Below is a small trained network, with its code and all its weights. Each question gives an input and a class and asks what happens when units are switched off, that is, made to give their printed mean instead of their output.

import numpy as np


def w(rows, s, z=0):
    codes = np.array(rows[::2]) - 128.0
    scale = np.full(codes.shape[1], s)
    scale[-1] = z or s
    return codes * scale


def f(y):
    return np.maximum(y, 0)


def log_softmax(a):
    a = a - a.max(-1, keepdims=True)
    return a - np.log(np.exp(a).sum(-1, keepdims=True))


def net(x, mask):
    res = np.array(x, float).reshape(1, 5) / 4 @ E
    y = f(res @ A[0][:, :-1].T + A[0][:, -1])
    res = res + np.where(mask, y, B[0][:, -1]) @ B[0][:, :-1]
    return log_softmax(res[-1] @ U[:, :-1].T + U[:, -1])


A, B = {}, {}
E = w([
[113,86,244,144,87,117,122,89,100,166,116,129],'x0',
[170,92,82,67,50,199,151,169,142,170,87,185],'x1',
[153,49,99,131,182,99,192,200,74,145,125,97],'x2',
[105,181,128,239,99,102,201,118,117,58,198,102],'x3',
[16,108,124,92,238,116,179,134,145,203,126,185],'x4',
],0.011)
A[0] = w([
[151,78,87,50,108,76,153,110,76,222,112,83,203],'N1',
[34,84,111,124,175,57,254,167,109,187,118,179,243],'N2',
[178,78,102,5,114,147,28,120,148,130,84,121,188],'N3',
[143,82,79,41,147,139,120,108,138,179,76,136,200],'N4',
[76,232,142,136,50,137,28,119,197,135,107,120,207],'N5',
[148,180,141,161,73,141,107,37,90,80,151,110,204],'N6',
[112,25,150,97,135,159,149,199,124,188,113,103,153],'N7',
[131,129,120,167,55,113,139,91,95,78,179,67,255],'N8',
[145,78,98,156,124,44,190,202,160,189,95,38,166],'N9',
[216,131,139,195,122,73,170,181,58,71,169,100,137],'N10',
[18,200,96,205,181,140,174,137,143,124,187,107,208],'N11',
[151,184,122,122,58,123,84,94,153,146,93,113,173],'N12',
],0.0083,0.0039)
B[0] = w([
[126,2,161,114,190,109,175,120,127,143,74,148,196],'N1',
[73,143,119,24,102,148,223,41,109,48,74,42,250],'N2',
[42,107,37,229,207,42,41,224,190,190,56,125,238],'N3',
[91,100,134,133,192,83,91,158,114,122,34,103,219],'N4',
[129,143,45,172,60,116,84,129,178,225,175,202,234],'N5',
[161,128,163,209,97,170,80,97,143,184,174,134,226],'N6',
[34,104,176,95,116,135,191,182,119,179,131,126,199],'N7',
[215,147,128,209,151,188,21,146,93,122,158,54,222],'N8',
[117,29,181,127,134,97,125,102,45,55,117,97,188],'N9',
[230,119,185,146,136,130,127,107,52,101,191,73,210],'N10',
[167,201,125,82,55,101,133,74,115,33,100,194,238],'N11',
[104,172,97,109,93,158,42,156,114,167,180,165,195],'N12',
],0.0081,0.015)
U = w([
[182,168,122,175,38,192,63,130,188,187,197,166,169],'0',
[73,80,153,84,143,140,214,138,124,158,95,117,35],'1',
[212,85,161,162,131,142,151,161,54,105,163,97,68],'2',
[118,107,91,145,179,95,71,223,175,178,110,164,136],'3',
[128,255,113,106,107,97,183,61,149,96,107,155,250],'4',
],0.0091,0.0021)

Each question gives the input, the list of numbers given to net, and the class t.
The units are the neurons (one row each of A and B). Each row of codes is followed by its name. A weight is (code - 128) times the scale printed after its matrix; where a second scale follows, it is the last column's (A, B and U).
mask holds one flag per neuron, in row order. A switched-off neuron (its flag False) gives its mean, the last column of its row in B, instead of its output. The means were averaged over made-up inputs and are rounded, as every weight is.
A unit's drop is (log p(t) with every unit on - log p(t) with that unit switched off) / (log p(t) with every unit on - log p(t) with every unit switched off).
The circuit of an input: a set's keep is (log p(t) with only the set's units on - log p(t) with every unit switched off) / (log p(t) with every unit on - log p(t) with every unit switched off). Starting from all 12 units, units are removed one at a time, each time the one whose removal leaves the highest keep (on an exact tie, the one counted first), for as long as the keep stays at least 0.8.
circuit, biggest first: the units of the circuit, biggest drop first
most important unit: the unit with the biggest drop
k most important neurons: the k neurons with the biggest drops, biggest first
drop of u: that unit's drop, to one decimal
input [8,8,2,1,-4], class 3: circuit, biggest first : (N2 N3 N11)
input [-6,-6,6,5,8], class 4: circuit, biggest first : (N11)
input [5,-2,-6,-3,7], class 4: circuit, biggest first : (N1 N2)
input [6,-5,-2,-1,2], class 4: 3 most important neurons : (N8 N3 N12)
input [-2,8,2,8,-6], class 2: 3 most important neurons : (N10 N5 N3)
input [-6,-7,-1,-2,-1], class 0: 2 most important neurons : (N2 N4)
input [-7,-5,-6,0,1], class 0: 2 most important neurons : (N2 N5)
input [5,-7,-5,-5,4], class 4: 3 most important neurons : (N3 N8 N6)
input [0,-8,8,2,6], class 4: 2 most important neurons : (N11 N2)
input [1,-2,-4,2,3], class 4: 2 most important neurons : (N11 N8)
input [2,-6,-1,-3,8], class 1: 3 most important neurons : (N5 N8 N12)
input [0,5,1,5,-1], class 2: drop of N5 : 1.8
input [4,-3,2,-5,6], class 1: drop of N8 : 0.0
input [0,-1,1,0,0], class 2: most important unit : N3
input [-8,0,0,-5,7], class 1: drop of N2 : 0.4
input [7,-5,-8,6,5], class 0: 2 most important neurons : (N6 N5)
